Below is a small trained network, with its code and all its weights. Each question gives an input and a target symbol and asks what happens when units are switched off, that is, made to give their printed mean instead of their output.

import numpy as np


def w(rows, s, z=0):
    codes = np.array(rows[::2]) - 128.0
    scale = np.full(codes.shape[1], s)
    scale[-1] = z or s
    return codes * scale


def f(y):
    return np.maximum(y, 0)


def softmax(a):
    e = np.exp(a - a.max(-1, keepdims=True))
    return e / e.sum(-1, keepdims=True)


def log_softmax(a):
    a = a - a.max(-1, keepdims=True)
    return a - np.log(np.exp(a).sum(-1, keepdims=True))


def net(x, mask):
    ids = ['αβγζηθλμξπστφψω'.index(c) for c in x.split()]
    T = len(ids)
    res = E[ids] + P[:T]
    u = 0
    for l in range(2):
        q, k, v = (res @ M[l].T for M in (Q, K, V))
        z = softmax(np.where(np.tri(T) > 0, q @ k.T / 2**0.5, -1e9)) @ v
        res = res + np.where(mask[u], z, O[l][:, -1]) @ O[l][:, :-1]
        u += 1
        y = f(res @ A[l][:, :-1].T + A[l][:, -1])
        res = res + np.where(mask[u : u + 4], y, B[l][:, -1]) @ B[l][:, :-1]
        u += 4
    return log_softmax(res[-1] @ U[:, :-1].T + U[:, -1])


Q, K, V, O, A, B = {}, {}, {}, {}, {}, {}
E = w([
[96,106,77,86,159,74],'α',
[91,81,149,90,96,125],'β',
[150,148,100,107,158,113],'γ',
[76,119,131,87,192,79],'ζ',
[143,133,87,179,134,111],'η',
[134,103,207,72,133,182],'θ',
[130,124,188,118,135,157],'λ',
[119,152,61,206,201,4],'μ',
[124,139,105,175,168,63],'ξ',
[99,94,194,106,106,127],'π',
[194,135,131,106,122,196],'σ',
[131,156,87,129,218,49],'τ',
[60,76,133,138,131,104],'φ',
[211,150,50,170,110,148],'ψ',
[62,59,189,60,134,164],'ω',
],0.016)
P = w([
[163,66,143,117,161,90],'0',
[148,192,136,87,83,154],'1',
[18,56,156,192,92,171],'2',
[135,51,89,84,167,156],'3',
[112,214,146,72,92,170],'4',
[16,56,143,189,95,178],'5',
[193,49,255,143,124,42],'6',
[89,228,151,53,78,177],'7',
],0.017)
Q[0] = w([
[92,47,71,160,182,191],'L0H0',
[158,8,154,132,72,59],'L0H0',
],0.014)
K[0] = w([
[210,109,201,135,104,35],'L0H0',
[184,6,105,134,201,145],'L0H0',
],0.013)
V[0] = w([
[3,7,36,228,37,29],'L0H0',
[79,220,244,184,140,62],'L0H0',
],0.0062)
O[0] = w([
[81,222,251,124,254,178,2],'L0H0',
[130,130,226,188,16,17,28],'L0H0',
],0.012,0.005)
A[0] = w([
[237,222,92,197,75,20,2],'L0N0',
[92,42,179,186,124,223,221],'L0N1',
[104,200,67,218,208,78,137],'L0N2',
[255,252,127,170,32,254,139],'L0N3',
],0.0068,0.0075)
B[0] = w([
[91,188,94,246,168,146,201],'L0N0',
[108,121,53,183,128,79,254],'L0N1',
[119,100,129,144,84,167,169],'L0N2',
[5,98,225,90,177,61,251],'L0N3',
],0.013,0.0089)
Q[1] = w([
[145,3,70,151,190,207],'L1H0',
[83,190,173,101,16,128],'L1H0',
],0.012)
K[1] = w([
[206,30,179,144,158,76],'L1H0',
[51,212,117,64,4,155],'L1H0',
],0.011)
V[1] = w([
[181,133,184,124,176,11],'L1H0',
[79,192,102,86,183,177],'L1H0',
],0.012)
O[1] = w([
[118,190,210,118,19,2,253],'L1H0',
[39,122,6,119,79,192,61],'L1H0',
],0.012,0.0018)
A[1] = w([
[22,214,173,222,161,173,27],'L1N0',
[39,203,119,171,5,66,103],'L1N1',
[87,111,68,168,135,176,5],'L1N2',
[254,180,56,205,151,117,46],'L1N3',
],0.0077,0.012)
B[1] = w([
[132,54,135,2,99,48,186],'L1N0',
[198,149,118,125,203,191,254],'L1N1',
[196,178,243,130,87,120,196],'L1N2',
[131,56,195,131,101,226,141],'L1N3',
],0.012,0.02)
U = w([
[146,191,233,46,101,190,76],'α',
[206,128,2,104,63,79,189],'β',
[96,158,64,216,203,124,183],'γ',
[188,164,114,140,183,228,106],'ζ',
[124,99,162,98,77,84,138],'η',
[61,56,125,184,181,108,141],'θ',
[202,169,64,171,109,88,176],'λ',
[91,92,142,89,222,131,77],'μ',
[169,156,135,107,168,131,106],'ξ',
[86,170,223,182,236,187,108],'π',
[163,53,84,145,163,157,72],'σ',
[216,194,74,120,153,126,94],'τ',
[196,77,157,70,132,160,30],'φ',
[42,156,219,134,71,195,255],'ψ',
[80,151,129,174,153,135,223],'ω',
],0.0096,0.014)

Each question gives the input, a string of symbols that net reads in full, and the target symbol t.
The units are the heads (2 rows each of Q, K, V and O) and the neurons (one row each of A and B). Each row of codes is followed by its name. A weight is (code - 128) times the scale printed after its matrix; where a second scale follows, it is the last column's (O, A, B and U).
mask holds one flag per unit, layer by layer, with each layer's heads first. A switched-off unit (its flag False) gives its mean, the last column of its rows in O or B, instead of its output. The means were averaged over made-up inputs and are rounded, as every weight is.
A unit's drop is (log p(t) with every unit on - log p(t) with that unit switched off) / (log p(t) with every unit on - log p(t) with every unit switched off).
The circuit of an input: a set's keep is (log p(t) with only the set's units on - log p(t) with every unit switched off) / (log p(t) with every unit on - log p(t) with every unit switched off). Starting from all 10 units, units are removed one at a time, each time the one whose removal leaves the highest keep (on an exact tie, the one counted first), for as long as the keep stays at least 0.8.
units of the circuit, in order: the units of the circuit, biggest drop first
most important unit: the unit with the biggest drop
top k neurons: the k neurons with the biggest drops, biggest first
top k neurons in layer l: the k neurons of layer l with the biggest drops, biggest first
input ψ γ π η β ψ λ, target γ: top neuron in layer 1 -> (L1N2)
input λ τ ψ λ η θ α, target η: top 3 neurons in layer 0 -> (L0N0 L0N3 L0N1)
input π τ α φ γ ψ λ, target μ: top 4 neurons -> (L1N0 L1N2 L1N1 L0N1)
input ψ ψ θ α ζ, target λ: top 2 neurons -> (L0N3 L1N0)
input ψ λ θ λ θ τ, target ψ: top 2 neurons in layer 1 -> (L1N2 L1N1)
input ψ ψ ψ ψ η ξ θ, target ζ: units of the circuit, in order -> (L0H0 L0N3)
input μ γ ζ ξ ψ η ξ, target π: top 2 neurons -> (L1N0 L0N0)
input η α ψ λ λ ψ λ μ, target φ: top 4 neurons -> (L1N0 L0N0 L1N3 L0N3)
input θ λ λ, target θ: top 2 neurons in layer 1 -> (L1N1 L1N2)
input λ ψ α α σ θ λ, target ψ: top 2 neurons -> (L0N3 L1N1)
input φ λ σ α ω η, target φ: units of the circuit, in order -> (L1N0 L0H0 L1N1 L1H0)
input α π σ λ β α μ, target η: top 2 neurons -> (L1N1 L0N2)
input ψ ψ ω μ θ, target η: units of the circuit, in order -> (L0H0 L1H0 L0N3 L1N1)
input γ λ ψ, target γ: most important unit -> L1N0
input ψ ψ ψ θ λ τ ζ α, target β: units of the circuit, in order -> (L0H0 L0N3)
input σ ψ ξ σ λ β ψ, target σ: units of the circuit, in order -> (L0H0 L1H0)
input θ ψ ψ, target θ: units of the circuit, in order -> (L1H0 L0N3 L1N1 L1N2)
input θ ψ γ ψ, target φ: top 2 neurons -> (L0N3 L1N3)
input μ λ θ, target μ: units of the circuit, in order -> (L1N0 L0H0 L1N2)
input η ζ η λ, target γ: top 3 neurons -> (L0N3 L0N0 L1N0)
input σ ψ λ λ ξ ψ θ, target η: top 2 neurons in layer 0 -> (L0N0 L0N2)
input λ θ μ λ, target η: most important unit -> L1H0
input ζ α α ψ ψ, target μ: units of the circuit, in order -> (L0N3 L1N0)
input ψ φ τ γ, target ζ: top 2 neurons in layer 1 -> (L1N0 L1N2)
input θ μ ψ η, target φ: top 2 neurons in layer 0 -> (L0N3 L0N0)
input π ψ τ ψ μ μ ψ σ, target θ: top 3 neurons -> (L0N3 L0N0 L1N2)
input α μ ψ ω μ γ, target α: top 2 neurons in layer 1 -> (L1N2 L1N0)
